Below are the code and all the weights of a small trained network. Each question names an input and a target symbol and asks about switching units off, where a switched-off unit gives its printed mean instead of its output.

import numpy as np


def w(rows, s, z=0):
    codes = np.array(rows[::2]) - 128.0
    scale = np.full(codes.shape[1], s)
    scale[-1] = z or s
    return codes * scale


def f(y):
    return np.maximum(y, 0)


def softmax(a):
    e = np.exp(a - a.max(-1, keepdims=True))
    return e / e.sum(-1, keepdims=True)


def log_softmax(a):
    a = a - a.max(-1, keepdims=True)
    return a - np.log(np.exp(a).sum(-1, keepdims=True))


def net(x, mask):
    ids = ['αβγδεζηθμξπστφ'.index(c) for c in x.split()]
    T = len(ids)
    res = E[ids] + P[:T]
    q, k, v = (res @ M[0].T for M in (Q, K, V))
    z = softmax(np.where(np.tri(T) > 0, q @ k.T / 4**0.5, -1e9)) @ v
    res = res + np.where(mask[0], z, O[0][:, -1]) @ O[0][:, :-1]
    y = f(res @ A[0][:, :-1].T + A[0][:, -1])
    res = res + np.where(mask[1:9], y, B[0][:, -1]) @ B[0][:, :-1]
    return log_softmax(res[-1] @ U[:, :-1].T + U[:, -1])


Q, K, V, O, A, B = {}, {}, {}, {}, {}, {}
E = w([
[108,115,107],'α',
[206,131,147],'β',
[182,107,154],'γ',
[197,113,131],'δ',
[104,107,97],'ε',
[75,234,175],'ζ',
[162,92,167],'η',
[97,104,96],'θ',
[100,114,85],'μ',
[106,120,101],'ξ',
[99,113,86],'π',
[232,110,18],'σ',
[218,252,187],'τ',
[61,29,126],'φ',
],0.014)
P = w([
[217,128,145],'0',
[210,126,126],'1',
[194,118,105],'2',
[179,114,92],'3',
[171,114,79],'4',
[161,115,65],'5',
[151,113,54],'6',
[144,116,44],'7',
[138,118,33],'8',
[132,120,19],'9',
[127,122,12],'10',
[121,121,8],'11',
[115,115,14],'12',
],0.013)
Q[0] = w([
[199,119,90],'head 0',
[166,94,62],'head 0',
[81,184,175],'head 0',
[97,116,249],'head 0',
],0.015)
K[0] = w([
[46,189,74],'head 0',
[170,157,79],'head 0',
[215,109,130],'head 0',
[89,2,205],'head 0',
],0.011)
V[0] = w([
[58,187,150],'head 0',
[109,225,185],'head 0',
[70,14,7],'head 0',
[130,1,83],'head 0',
],0.0086)
O[0] = w([
[242,135,144,3],'head 0',
[161,204,1,80],'head 0',
[190,134,192,103],'head 0',
[94,78,111,106],'head 0',
],0.0098,0.004)
A[0] = w([
[157,150,106,2],'neuron 0',
[43,208,193,86],'neuron 1',
[132,142,82,35],'neuron 2',
[71,33,88,22],'neuron 3',
[220,103,130,58],'neuron 4',
[172,3,58,10],'neuron 5',
[61,130,242,68],'neuron 6',
[174,7,81,50],'neuron 7',
],0.012,0.0059)
B[0] = w([
[150,48,133,147],'neuron 0',
[250,113,131,145],'neuron 1',
[103,117,217,184],'neuron 2',
[99,164,177,240],'neuron 3',
[79,84,211,156],'neuron 4',
[140,191,162,255],'neuron 5',
[105,160,69,164],'neuron 6',
[202,171,181,250],'neuron 7',
],0.013,0.0065)
U = w([
[106,65,124,139],'α',
[129,109,129,91],'β',
[150,101,143,61],'γ',
[84,200,164,127],'δ',
[129,77,153,116],'ε',
[214,187,13,158],'ζ',
[172,167,177,5],'η',
[91,106,147,95],'θ',
[131,28,160,163],'μ',
[127,51,119,148],'ξ',
[134,34,156,155],'π',
[29,97,159,173],'σ',
[2,140,59,179],'τ',
[138,121,141,44],'φ',
],0.0094,0.011)

Each question gives the input, a string of symbols that net reads in full, and the target symbol t.
The units are the heads (4 rows each of Q, K, V and O) and the neurons (one row each of A and B). Each row of codes is followed by its name. A weight is (code - 128) times the scale printed after its matrix; where a second scale follows, it is the last column's (O, A, B and U).
mask holds one flag per unit, heads first, then neurons. A switched-off unit (its flag False) gives its mean, the last column of its rows in O or B, instead of its output. The means were averaged over made-up inputs and are rounded, as every weight is.
A unit's drop is (log p(t) with every unit on - log p(t) with that unit switched off) / (log p(t) with every unit on - log p(t) with every unit switched off).
The circuit of an input: a set's keep is (log p(t) with only the set's units on - log p(t) with every unit switched off) / (log p(t) with every unit on - log p(t) with every unit switched off). Starting from all 9 units, units are removed one at a time, each time the one whose removal leaves the highest keep (on an exact tie, the one counted first), for as long as the keep stays at least 0.8.
circuit, biggest first: the units of the circuit, biggest drop first
unit that matters most: the unit with the biggest drop
k most important neurons: the k neurons with the biggest drops, biggest first
drop of u: that unit's drop, to one decimal
input π η ζ π, target ζ: circuit, biggest first => head 0
input θ ζ ζ φ ξ μ β α, target ζ: 2 most important neurons => neuron 3; neuron 4
input μ ε τ, target ζ: circuit, biggest first => head 0; neuron 3
input ε ξ ξ μ μ γ α μ τ α, target τ: circuit, biggest first => neuron 7; head 0
input γ β θ ζ μ θ μ η ε ξ, target ζ: circuit, biggest first => head 0; neuron 2; neuron 4
input μ τ δ π μ τ τ φ μ σ, target δ: circuit, biggest first => neuron 5; head 0
input η ξ π β ε π μ β σ, target η: 2 most important neurons => neuron 7; neuron 5
input δ μ φ τ ε α π, target τ: 2 most important neurons => neuron 7; neuron 1
input π π θ τ μ π θ ξ φ τ τ μ φ, target δ: 3 most important neurons => neuron 3; neuron 5; neuron 7
input δ π α τ ζ τ ε, target τ: 2 most important neurons => neuron 7; neuron 2
input π α τ μ α α, target τ: circuit, biggest first => head 0; neuron 7
input ε τ μ ε, target τ: 2 most important neurons => neuron 7; neuron 1
input η π π ξ α γ π φ φ σ δ θ, target δ: 3 most important neurons => neuron 3; neuron 6; neuron 7
input γ α φ, target δ: unit that matters most => neuron 3
input σ σ π, target σ: drop of head 0 => 1.2
input β μ γ φ π ζ α, target ζ: drop of neuron 2 => -0.1
input τ φ ξ γ μ π μ τ δ, target ζ: drop of neuron 5 => 0.0
